Below is a small trained network, with its code and all its weights. Each question gives an input and a class and asks what happens when units are switched off, that is, made to give their printed mean instead of their output.

import numpy as np


def w(rows, s, z=0):
    codes = np.array(rows[::2]) - 128.0
    scale = np.full(codes.shape[1], s)
    scale[-1] = z or s
    return codes * scale


def norm(h):
    return h / np.sqrt((h * h).mean(-1, keepdims=True) + 1e-5)


def f(y):
    return y / 2 * (1 + np.tanh(0.7978845608 * (y + 0.044715 * y**3)))


def log_softmax(a):
    a = a - a.max(-1, keepdims=True)
    return a - np.log(np.exp(a).sum(-1, keepdims=True))


def net(x, mask):
    res = np.array(x, float).reshape(1, 6) / 4 @ E
    u = 0
    for l in range(2):
        y = f(norm(res) @ A[l][:, :-1].T + A[l][:, -1])
        res = res + np.where(mask[u : u + 9], y, B[l][:, -1]) @ B[l][:, :-1]
        u += 9
    return log_softmax(norm(res)[-1] @ U[:, :-1].T + U[:, -1])


A, B = {}, {}
E = w([
[122,133,129,128,128,127,130,127],'x0',
[148,138,3,36,21,59,145,65],'x1',
[138,151,91,18,154,86,219,247],'x2',
[131,132,129,128,128,128,128,128],'x3',
[135,79,114,122,230,47,215,37],'x4',
[128,130,128,127,128,126,126,128],'x5',
],0.0051)
A[0] = w([
[128,128,105,75,174,113,188,206,4],'L0N1',
[128,127,118,80,123,115,154,252,60],'L0N2',
[121,124,142,120,160,137,141,167,36],'L0N3',
[123,99,121,111,58,134,93,167,92],'L0N4',
[126,122,189,148,221,134,120,157,129],'L0N5',
[122,135,191,162,169,158,107,194,183],'L0N6',
[130,117,132,138,156,130,143,173,47],'L0N7',
[117,125,137,143,75,154,88,161,128],'L0N8',
[131,134,127,115,178,109,150,91,153],'L0N9',
],0.016,0.0038)
B[0] = w([
[204,173,204,114,179,34,204,141,235],'L0N1',
[49,89,60,137,91,240,63,113,254],'L0N2',
[77,130,170,187,87,26,75,180,150],'L0N3',
[93,191,180,195,148,111,140,155,202],'L0N4',
[72,245,167,206,123,193,215,179,231],'L0N5',
[218,5,87,24,134,110,64,52,252],'L0N6',
[89,134,136,189,103,26,76,172,149],'L0N7',
[216,174,153,107,127,81,147,119,214],'L0N8',
[104,55,141,181,94,122,128,108,187],'L0N9',
],0.014,0.01)
A[1] = w([
[59,112,73,96,56,192,6,196,120],'L1N1',
[134,251,103,141,120,132,83,175,96],'L1N2',
[112,88,123,61,141,60,17,131,91],'L1N3',
[150,99,100,57,146,108,96,107,90],'L1N4',
[53,91,87,200,80,253,143,118,111],'L1N5',
[173,87,71,69,190,43,172,125,4],'L1N6',
[55,202,36,112,141,245,102,197,2],'L1N7',
[58,32,98,53,179,53,141,32,87],'L1N8',
[63,11,43,139,114,116,56,122,41],'L1N9',
],0.013,0.0033)
B[1] = w([
[59,121,136,55,32,160,119,230,236],'L1N1',
[142,184,94,116,98,126,122,54,225],'L1N2',
[121,95,138,138,113,215,104,87,194],'L1N3',
[184,111,212,163,174,95,127,177,187],'L1N4',
[87,149,66,140,212,200,90,120,254],'L1N5',
[58,131,177,60,145,210,124,105,206],'L1N6',
[254,121,71,126,160,99,213,227,211],'L1N7',
[122,109,59,74,146,66,152,108,223],'L1N8',
[132,66,125,239,63,39,93,124,201],'L1N9',
],0.021,0.0078)
U = w([
[230,90,205,76,168,171,90,86,129],'0',
[71,149,106,182,214,230,101,103,178],'1',
[86,61,148,120,39,158,56,187,152],'2',
[93,171,209,187,146,47,188,181,69],'3',
[175,250,111,137,90,92,114,47,81],'4',
[113,61,40,165,132,46,107,80,200],'5',
[175,183,39,77,123,149,175,217,190],'6',
[59,102,140,5,182,109,186,98,2],'7',
],0.014,0.0007)

Each question gives the input, the list of numbers given to net, and the class t.
The units are the neurons (one row each of A and B). Each row of codes is followed by its name. A weight is (code - 128) times the scale printed after its matrix; where a second scale follows, it is the last column's (A, B and U).
mask holds one flag per neuron, layer by layer. A switched-off neuron (its flag False) gives its mean, the last column of its row in B, instead of its output. The means were averaged over made-up inputs and are rounded, as every weight is.
A unit's drop is (log p(t) with every unit on - log p(t) with that unit switched off) / (log p(t) with every unit on - log p(t) with every unit switched off).
The circuit of an input: a set's keep is (log p(t) with only the set's units on - log p(t) with every unit switched off) / (log p(t) with every unit on - log p(t) with every unit switched off). Starting from the 12 units with the biggest drops (on a tie, the unit counted first), units are removed one at a time, each time the one whose removal leaves the highest keep (on an exact tie, the one counted first), for as long as the keep stays at least 0.8.
circuit, biggest first: the units of the circuit, biggest drop first
unit that matters most: the unit with the biggest drop
k most important neurons of layer l: the k neurons of layer l with the biggest drops, biggest first
drop when u is switched off: that unit's drop, to one decimal
input [5,5,7,3,2,-8], class 7: unit that matters most -> L0N1
input [0,-4,8,1,4,6], class 3: 2 most important neurons of layer 0 -> (L0N1, L0N5)
input [-6,7,-2,8,3,-5], class 5: circuit, biggest first -> (L0N8, L1N9)
input [-8,-4,4,7,-4,7], class 2: 2 most important neurons of layer 0 -> (L0N6, L0N2)
input [6,1,-1,4,3,-8], class 5: 2 most important neurons of layer 0 -> (L0N5, L0N1)
input [-2,1,-5,4,4,-5], class 5: 4 most important neurons of layer 0 -> (L0N5, L0N1, L0N2, L0N4)
input [0,2,1,6,6,-3], class 7: 3 most important neurons of layer 0 -> (L0N2, L0N5, L0N6)
input [7,-5,-8,6,0,1], class 0: 4 most important neurons of layer 0 -> (L0N6, L0N2, L0N9, L0N4)
input [-3,5,-5,4,0,5], class 4: 2 most important neurons of layer 0 -> (L0N2, L0N6)
input [5,-2,0,2,3,1], class 1: 2 most important neurons of layer 0 -> (L0N5, L0N1)
input [2,6,1,8,8,2], class 7: 2 most important neurons of layer 0 -> (L0N2, L0N6)
input [6,1,0,6,1,0], class 5: 3 most important neurons of layer 0 -> (L0N5, L0N1, L0N9)
input [5,-3,7,-2,-2,0], class 2: 2 most important neurons of layer 0 -> (L0N2, L0N6)
input [5,-5,0,-3,-8,-2], class 0: unit that matters most -> L0N6
input [-5,5,0,5,3,8], class 5: 2 most important neurons of layer 0 -> (L0N1, L0N5)
input [-1,0,-1,1,-5,3], class 0: 2 most important neurons of layer 0 -> (L0N5, L0N6)
input [4,-3,-4,3,-4,7], class 0: drop when L0N6 is switched off -> 1.0
input [-8,8,0,-8,6,-7], class 5: drop when L1N4 is switched off -> 0.0
input [-8,-5,-5,-4,-5,-3], class 0: drop when L0N6 is switched off -> 1.2
input [8,1,-5,1,-8,4], class 4: unit that matters most -> L0N4
